Below is a small trained network, with its code and all its weights. Each question gives an input and a class and asks what happens when units are switched off, that is, made to give their printed mean instead of their output.

import numpy as np


def w(rows, s, z=0):
    codes = np.array(rows[::2]) - 128.0
    scale = np.full(codes.shape[1], s)
    scale[-1] = z or s
    return codes * scale


def f(y):
    return y / 2 * (1 + np.tanh(0.7978845608 * (y + 0.044715 * y**3)))


def log_softmax(a):
    a = a - a.max(-1, keepdims=True)
    return a - np.log(np.exp(a).sum(-1, keepdims=True))


def net(x, mask):
    res = np.array(x, float).reshape(1, 3) / 4 @ E
    y = f(res @ A[0][:, :-1].T + A[0][:, -1])
    res = res + np.where(mask, y, B[0][:, -1]) @ B[0][:, :-1]
    return log_softmax(res[-1] @ U[:, :-1].T + U[:, -1])


A, B = {}, {}
E = w([
[98,237,125,248,159,147,34,129,110,203],'x0',
[45,131,104,179,54,65,207,149,20,192],'x1',
[149,202,214,159,128,80,249,207,144,61],'x2',
],0.013)
A[0] = w([
[185,105,166,61,167,131,99,96,214,18,153],'n1',
[151,115,108,135,182,169,95,82,145,170,122],'n2',
[124,40,10,155,69,162,84,17,144,163,254],'n3',
[235,188,128,135,181,201,84,96,206,164,155],'n4',
[130,215,142,203,174,64,104,176,136,95,156],'n5',
[199,94,132,86,218,200,132,85,167,44,144],'n6',
[165,192,174,112,254,214,95,200,231,135,152],'n7',
],0.0081,0.009)
B[0] = w([
[57,148,133,225,84,76,121,59,77,179,230],'n1',
[100,172,130,112,194,139,121,154,75,104,170],'n2',
[146,101,84,35,174,174,129,144,120,252,252],'n3',
[137,175,111,76,188,161,62,165,136,79,209],'n4',
[88,147,166,162,106,96,112,101,118,132,199],'n5',
[76,109,73,183,138,149,113,91,148,155,219],'n6',
[172,125,203,117,123,129,54,123,143,17,221],'n7',
],0.012,0.019)
U = w([
[93,140,44,166,144,151,76,75,101,207,217],'0',
[88,117,163,228,91,111,129,98,109,123,147],'1',
[143,4,105,49,104,131,183,136,87,157,70],'2',
[139,82,110,118,36,61,248,188,128,52,148],'3',
[159,118,94,91,205,195,78,178,119,92,139],'4',
[191,133,198,142,109,119,89,155,178,71,1],'5',
],0.012,0.0031)

Each question gives the input, the list of numbers given to net, and the class t.
The units are the neurons (one row each of A and B). Each row of codes is followed by its name. A weight is (code - 128) times the scale printed after its matrix; where a second scale follows, it is the last column's (A, B and U).
mask holds one flag per neuron, in row order. A switched-off neuron (its flag False) gives its mean, the last column of its row in B, instead of its output. The means were averaged over made-up inputs and are rounded, as every weight is.
A unit's drop is (log p(t) with every unit on - log p(t) with that unit switched off) / (log p(t) with every unit on - log p(t) with every unit switched off).
The circuit of an input: a set's keep is (log p(t) with only the set's units on - log p(t) with every unit switched off) / (log p(t) with every unit on - log p(t) with every unit switched off). Starting from all 7 units, units are removed one at a time, each time the one whose removal leaves the highest keep (on an exact tie, the one counted first), for as long as the keep stays at least 0.8.
units of the circuit, in order: the units of the circuit, biggest drop first
most important unit: the unit with the biggest drop
k most important neurons: the k neurons with the biggest drops, biggest first
drop when u is switched off: that unit's drop, to one decimal
input [-7,-7,7], class 1: most important unit : n1
input [0,6,-6], class 2: units of the circuit, in order : (n1 n6 n3)
input [-1,1,-6], class 2: units of the circuit, in order : (n1 n6 n4)
input [3,0,3], class 5: units of the circuit, in order : (n1 n3)
input [-2,6,2], class 3: units of the circuit, in order : (n3 n1)
input [-1,7,-2], class 2: 2 most important neurons : (n1 n6)
input [8,0,-5], class 4: units of the circuit, in order : (n1 n4)
input [-7,-8,0], class 0: 3 most important neurons : (n1 n6 n4)
input [2,-6,-6], class 4: 2 most important neurons : (n4 n7)
input [8,-8,3], class 5: 2 most important neurons : (n7 n3)
input [0,3,-7], class 2: 3 most important neurons : (n1 n6 n3)
input [2,-8,7], class 5: 2 most important neurons : (n7 n4)
input [-8,0,-5], class 0: 3 most important neurons : (n1 n6 n7)
input [-8,4,1], class 3: units of the circuit, in order : (n3)
input [6,-6,3], class 5: 2 most important neurons : (n7 n3)
input [-8,-3,0], class 0: 2 most important neurons : (n6 n7)
input [-2,-7,0], class 0: 3 most important neurons : (n1 n6 n4)
input [-1,2,7], class 3: 2 most important neurons : (n1 n6)
input [-1,2,-7], class 2: drop when n2 is switched off : 0.0
input [-4,-4,8], class 1: drop when n1 is switched off : 0.3
input [-3,-6,8], class 1: drop when n1 is switched off : 1.3
input [-5,-2,3], class 1: most important unit : n3
